[-13   6  -7   5  -5  -3  16   7  12   4 -58 -24  -8  -6  10  18 -12  26
   5   0  50  -1 -41  -8  39   4   3  16 -42  34 -58   0  37  -1] -> 5
[-12  -9  34  12  -4 -25  15 -40 -40  11  -8  16 -14  -6 -19 -10 -36  10
 -26 -39 -24  -2  13  -5   2  12  20   8 -26 -25 -41  11   7  30] -> 5
[ 22  -2  35   6 -15  10  -2  41  14 -35 -11 -45  36 -27  48  13  -6 -21
 -28  -5   0 -64 -17  35 -46 -11  48  -8  33 -10 -20  10 -26   9] -> 4
[  8  -8  -6  14   7  20  -7  22   9   2 -35 -26 -21 -26  27  38  54   3
  56 -15  -7  19 -18  14  -6   5  16 -36  54  30  17  -4  17   6] -> 3
[ 34 -19 -11   2 -14 -30   6  27  12  -1  -2 -31 -10 -45  35  -2  38 -15
  14   0   1  18 -13 -28 -11  11  47 -12  63  16   7  -8 -19  43] -> 5
[-25  12 -18   1 -25 -40  21  28  -3 -11   0 -42  13 -36  -5   8 -38  16
   5  -5  31   6 -10 -36   9   5  28  16 -17   7 -27  -9   4  18] -> 1
[-13 -23  42  37   1 -19  -3 -29 -21  14   6 -30 -31   0 -26  -2  15  10
   3 -53 -42  25  25  16   1   1  14 -26 -13  -7   4 -14  14  35] -> 2
[-28  15  19  10 -14   7   8  30  11  -6 -47 -53   2  -9   7  25   0  14
   0 -11  25 -22 -26  12  -5   4  16  -2 -13  19 -25   1  27  -9] -> 7
[-13   0  -3   6 -18 -17  22  36  18  -9 -15 -36  17 -38  19   8  -1  17
  -1 -17  15 -14 -17  -9  -2  -5  37  16   9  14 -18  -5  -2   7] -> 7
[  0   1  -4   7 -14 -22  14  34   8 -17  -3 -56  16 -19  17   1  -1  16
   0  -3  14 -11  -7  -8  -7 -11  30  -1  -1  17  -3  -1   1   5] -> 2
[-11   7  23  14  -8  13  11  33  -5 -12 -39 -56 -15 -18   9  45  13   3
  35  -8  28  16 -13  -5   0  -4   5 -17  -8  25  -6  -7  30  -7] -> 3
[ 36  -1  -7  -8   4 -20 -19  -4  -4  11  -1   3   6 -28  33  -2  23 -11
  13   8  -9 -10  -6   7 -30  -1  61 -16  57 -13  -5   5 -22  39] -> 4
[ 10   1  45   4   6  13  -5  -6 -20  -6 -34   0   8  -2   6  12 -22   0
 -43 -38 -27 -76  -8  46 -27   0  14  -3  -4 -24 -39  38  -4 -25] -> 5
[ 32   7  28 -49   1  21 -14  11 -16 -32  27  -8  13  22  -1  23 -17 -28
  -3  16 -18 -92  -9  23 -64  -6   8 -36   9 -25  14  22 -16 -32] -> 4
[ -8 -17  17 -27  -9  12  -2  16   9 -14  33 -15  -8   1  -1  13   1 -28
  13  -3 -33 -21 -13 -11 -28  24  -3 -24  50  -2  31 -16  -2  16] -> 4
[-10 -27  -9 -23  -7 -37  15 -12 -12 -16  61  10  -4  18 -18 -31 -13   2
  15   1 -48 -22   2  -4  -4   9  -1 -15  35   1  19  -8  -7  30] -> 2
[ 14   7  36  13   2 -12  11 -27 -24   7 -29   0   3  10  -8   0 -30   9
 -38 -30 -22 -48  -3  25   2   8  24   7 -39 -27 -55  27   2  -6] -> 5
[-16   2  -7  17  -6 -31  27   8  -2   6 -21 -28   3 -27  -2  14 -12  21
  20 -11  25  33  -8 -12  28  -5  32  16  -8  22 -31 -11  12  18] -> 3
[ 21   2  -1 -55 -10 -24   2  10 -37 -29  53  -8  18  -8 -13   5 -24 -22
   4  17 -14 -51  12 -45 -51  -2  18 -17   5 -29  17   1 -29   4] -> 4
[  3 -35  -9  29   1  -9  -4  11  13 -13   6 -34  15 -47  22  19  24  -5
   9 -54 -26  20 -17 -17 -34  15  20  -4   7  -2  19 -12 -22  23] -> 4
[  7   9  15 -49   3   9  10  -4   2  -6   3  14 -12  32 -18  10 -29  -6
 -11  21   1 -70 -30   6   9  15 -21  -3 -13  -2 -19  13  21 -41] -> 5
[  0  12 -17   2  18  -3 -26  -9  16  19 -53  11  -3  -8  26  12  28  12
   5   1   2 -31 -27  48 -12   7  20  -9  28   5 -24  25  18 -11] -> 7
[ -2  -3 -19  12 -19 -44  16  19  20  -6   5 -37  30 -34  21  -3 -18   2
  -6 -10   2 -10 -19   8  -8  -4  42  25  16   6 -32  -4 -18  24] -> 1
[  2   7  11   2   0 -45  29 -25 -19  19 -19   4   3 -14 -24  -6 -50  22
 -36 -35 -10 -17  -8 -12  27   6  19  38 -48 -30 -56  18  -1 -16] -> 5
[-14 -29   6  -1  -4  29 -10  29  25 -14  11 -21 -34  17   4  25  35 -25
  39 -12 -58  -4 -25  26 -14   8 -39 -37  44  35  24 -11  10   4] -> 0
[-33   1 -21 -22  -5 -27   2  -6  -7  18  22  -6 -31  35 -19  -7 -17  -1
  41  21 -40   3 -11 -22  33  36 -13  -7   7  22  22 -14  10  13] -> 6
[-10 -21   1  38  -7  15  -6  25  44  -8 -14 -42  -9 -35   6  39  13   1
  15 -61 -38  15 -20  21 -15  26   0 -13  17   0  28  -9   1 -21] -> 1
[-18 -22  28 -32  -6   1  -6 -17 -17 -12  48  26  -3  27   3  -4 -18 -24
  -5   9 -52 -48   5  23 -19  14  14 -26  57  -5  -4  -3 -18  49] -> 4
[ 21   6   8  11  14 -20 -22 -13 -20  25 -20 -10 -18  11  12  -7  30  13
  20   8  -5  -4   4  29  -6 -12  41 -26  20   6 -18  21  10  28] -> 2
[ 23  16 -19 -11  16 -14 -18  -8   5  21 -28  -9   4 -14  24  13  11   4
   8   7  10 -14 -22  17 -14  -6  32  -5  14   2 -27  21   6   7] -> 4
[-14  -3  19  15   3  14   4   4  21  21 -45 -15 -23  -6  -1  27 -11  17
   1 -35 -12   8 -31  18  22   9 -19  19 -15  15 -20  18  16 -39] -> 5
[  2  -9 -13  22  -5 -10 -14  -5  24  10  -4   6   7 -15  35  -8  12  -4
  11  -7 -33   2 -23  51 -16  14  38  -5  78   7 -10   9 -19  35] -> 1
[  1  14 -19   6   2 -31  -1 -33 -11  34 -21  -2 -10   8  17 -20   1  14
  20   5 -30   2  -9  25  28   3  41   0  24  11 -22   3   2  33] -> 6
[ -1 -25 -18  19 -20 -55  15  27   8 -23  16 -34   8 -44  17  -9   5 -10
  -8  -2 -14  32  -1 -25  -2   0  54   5  37  13 -17 -22 -27  64] -> 0
[ 18   3 -53   1   2 -42  16  20  15  19   1 -15 -17 -43   2   4  25  17
  32  -3   3  59 -22 -52  30   4  36   0  21  17   3 -14  -7  13] -> 0
[-39  -6   8  33  -2  -8   7 -27   5  35 -25 -11 -24  12  -5   1 -21  16
  18 -45 -56  30  -9  18  34  26   0  13 -17   5  -5  -7  18   7] -> 6
[ 33  21 -44  -6   7  11 -25  27  15 -18 -41 -27  12 -26  66  12  30   2
  24  20   8 -36 -32  23 -30   6  36 -31  40  17  22  22   0 -19] -> 6
[  19   19   15  -50   15   11   -3  -11  -24  -15   26   35   19   44
  -13  -14  -33    7  -21   22    1 -114  -10   36  -32   -4   17  -31
    3  -28   -6   32    4  -42] -> 2
[  2 -24  13 -22  -9   6 -22  20   5 -31  40  -3  -1   5   4   6   5 -34
  19   0 -64 -70 -13  44 -56  18   5 -37  88  -5  28   1 -18  14] -> 1
[-22 -16  18  29 -18 -30  30   7  -7   3  -6 -30 -11 -30  11  10   4   0
  18 -19   4  46   9 -15  20   6  39  -4  19  15 -18 -26  11  58] -> 3
[-30  13   4  16  13 -41  25 -49 -30  34 -14  28  -5  -2 -43  -3 -58  39
  -5 -38 -19  23  11  10  39   5  17  30 -40 -20 -45  15  13  -6] -> 3
[ -5 -24  46 -19 -25   3   0  10 -13  -6   2 -14 -42  26 -12  12   0 -31
  23   2 -43 -24   4   5  -7  14 -17 -29  39   4   2 -10   5  23] -> 5
[ -5 -12  18  26  -5   4 -12  14  -5  -8 -13 -42  -1 -19  28   9   9  -7
   8 -44 -58 -22  -1  28 -31  10  23 -19  23   0  28   5 -13   3] -> 6
[-16  -9   4 -24   5   3  -8  -1  -4  -9  25   3  -7  35 -10  -6   2   0
  17  12 -32 -37 -25  16 -17  19 -17 -22  32   9  25   5   6 -14] -> 2
[-27  27  38   8  -9 -25   8 -15 -35  13 -39 -21  -6  14 -21   0 -26  18
 -17   4  20 -26   5  12  14  -8  24  12 -47  -7 -67  10  26  20] -> 7
[ 24  12 -10   8  11 -27  18   3  -4   0  -1 -29  -2 -30 -33  14 -11  16
 -12 -39 -20   6 -10 -25   1  -7  15  11 -52 -22  -9   7  -1 -36] -> 0
[-16   5 -15  21  15  -1  15   2  25  14 -16 -10  -9 -14 -23  18 -16  32
  -8 -50 -36   6 -31  11  30  13  -5  11 -30   5 -13   7  13 -43] -> 0
[ 20  22 -34 -10   0 -72   1   4 -24  11  -6  -7  19 -48  -1 -17  -4  22
  -4   6  23 -26   6 -23 -15 -10  67  11  -3 -19 -25  12 -18  16] -> 7
[ 31 -18 -17  20   5 -22  -2   9  15   2 -11 -13   5 -41  42   5  48 -10
  26 -14 -22   4  -9  30 -18   4  52 -23  79  10   5  -5  -9  36] -> 3
[ -1   8  -7  11 -17 -47  28  33  -1 -13   4 -51  11 -41  -8  -6 -18  11
 -15  -4   2  19  -9 -33  13 -10  52  21   3  11 -28 -12 -14  27] -> 0
[-37  -8  -3  28   0 -22  17  -6  10  18 -13 -11 -14 -34 -26  10  -9  33
   2 -55 -16  39  -8 -25  22  27  12  18 -23  -4   1  -9  14   0] -> 7
[-15 -10  20 -15  12  23  -4 -12  12 -16  17  22   3  58   2 -11 -15   3
 -14   7 -40 -74 -36  70  -8  22 -10 -29  39   5   2  24   8 -19] -> 2
[-12  -7 -32  18   1 -36  22  -9  17  38 -13 -13 -32 -33  -5  11  31  16
  50 -15   2  89  -7 -30  53  16  14   1  30  28   4 -31  23  34] -> 3
[ -4 -15  18 -29 -17 -24   4  19 -23 -33  41 -12  -7  -5 -19  -1  -2 -17
  11   8 -30 -39   8 -21 -37  13  17 -23  35 -13  26  -8 -14  21] -> 7
[ -4   3  39  11   0  53 -23  33  18 -46 -44 -27  23 -20  48  35  24  -3
 -30  -6  16 -80 -27  63 -48  -2  24 -27  20   7  -5  19   3 -30] -> 7
[-45  38 -27   0  -3 -27  22 -15  -3  28 -27 -16  -5  15 -13 -12 -60  48
  11  15  25  16 -26 -13  69  10  11  38 -59  34 -41   2  31  -3] -> 6
[ -6  -4 -29  -5 -20 -24  10  39  15 -28  -6 -31  42 -40  64 -15 -12  -4
 -11  -1 -16 -49 -20  13 -18   2  58   6  74  17  -3   0 -30  27] -> 6
[-15 -18   8 -29  -6 -24  19  13 -16 -31  49  13  15 -12   4  -6 -24 -11
   0  -1 -46 -62  -9  19 -25  18  28 -17  83  -2  15   0 -20  13] -> 3
[ -1  -6  -6 -24 -14   1  11  20   1  -7  33 -30 -20  23 -23   6   8  -1
  42  -1 -23  -5   6 -34  -7  13 -21 -34  -1   7  45 -19  15 -11] -> 2
[ -8 -11   7 -23   0  11   9  15   0 -19  19   7   1  12   2  15  -4 -14
  27   2 -39 -42 -24  20 -24  24  -6 -23  59   4  26   2  -1 -21] -> 3
[-41   8  17  27   8  -1   0 -38  -9  39 -28   7 -26  29 -14  -2 -34  25
  10 -35 -55   6 -11  33  39  25  -2  12 -30   1 -17  11  22  -4] -> 6
[ 17  -1 -16  10   7 -29  11   6   0  -5  16 -11   7 -42 -16   0 -12   9
 -19 -38 -43   2   6 -23 -10   4  30  15 -13 -22  -2   4 -13  -5] -> 0
[  0  16  -3  -7   8  -3   8  21  -4 -18 -25 -28   9 -28   0  17  -9  17
 -21  -8  30 -30 -24   1   0 -23  30  -1 -15  14 -44   7  19  -5] -> 0
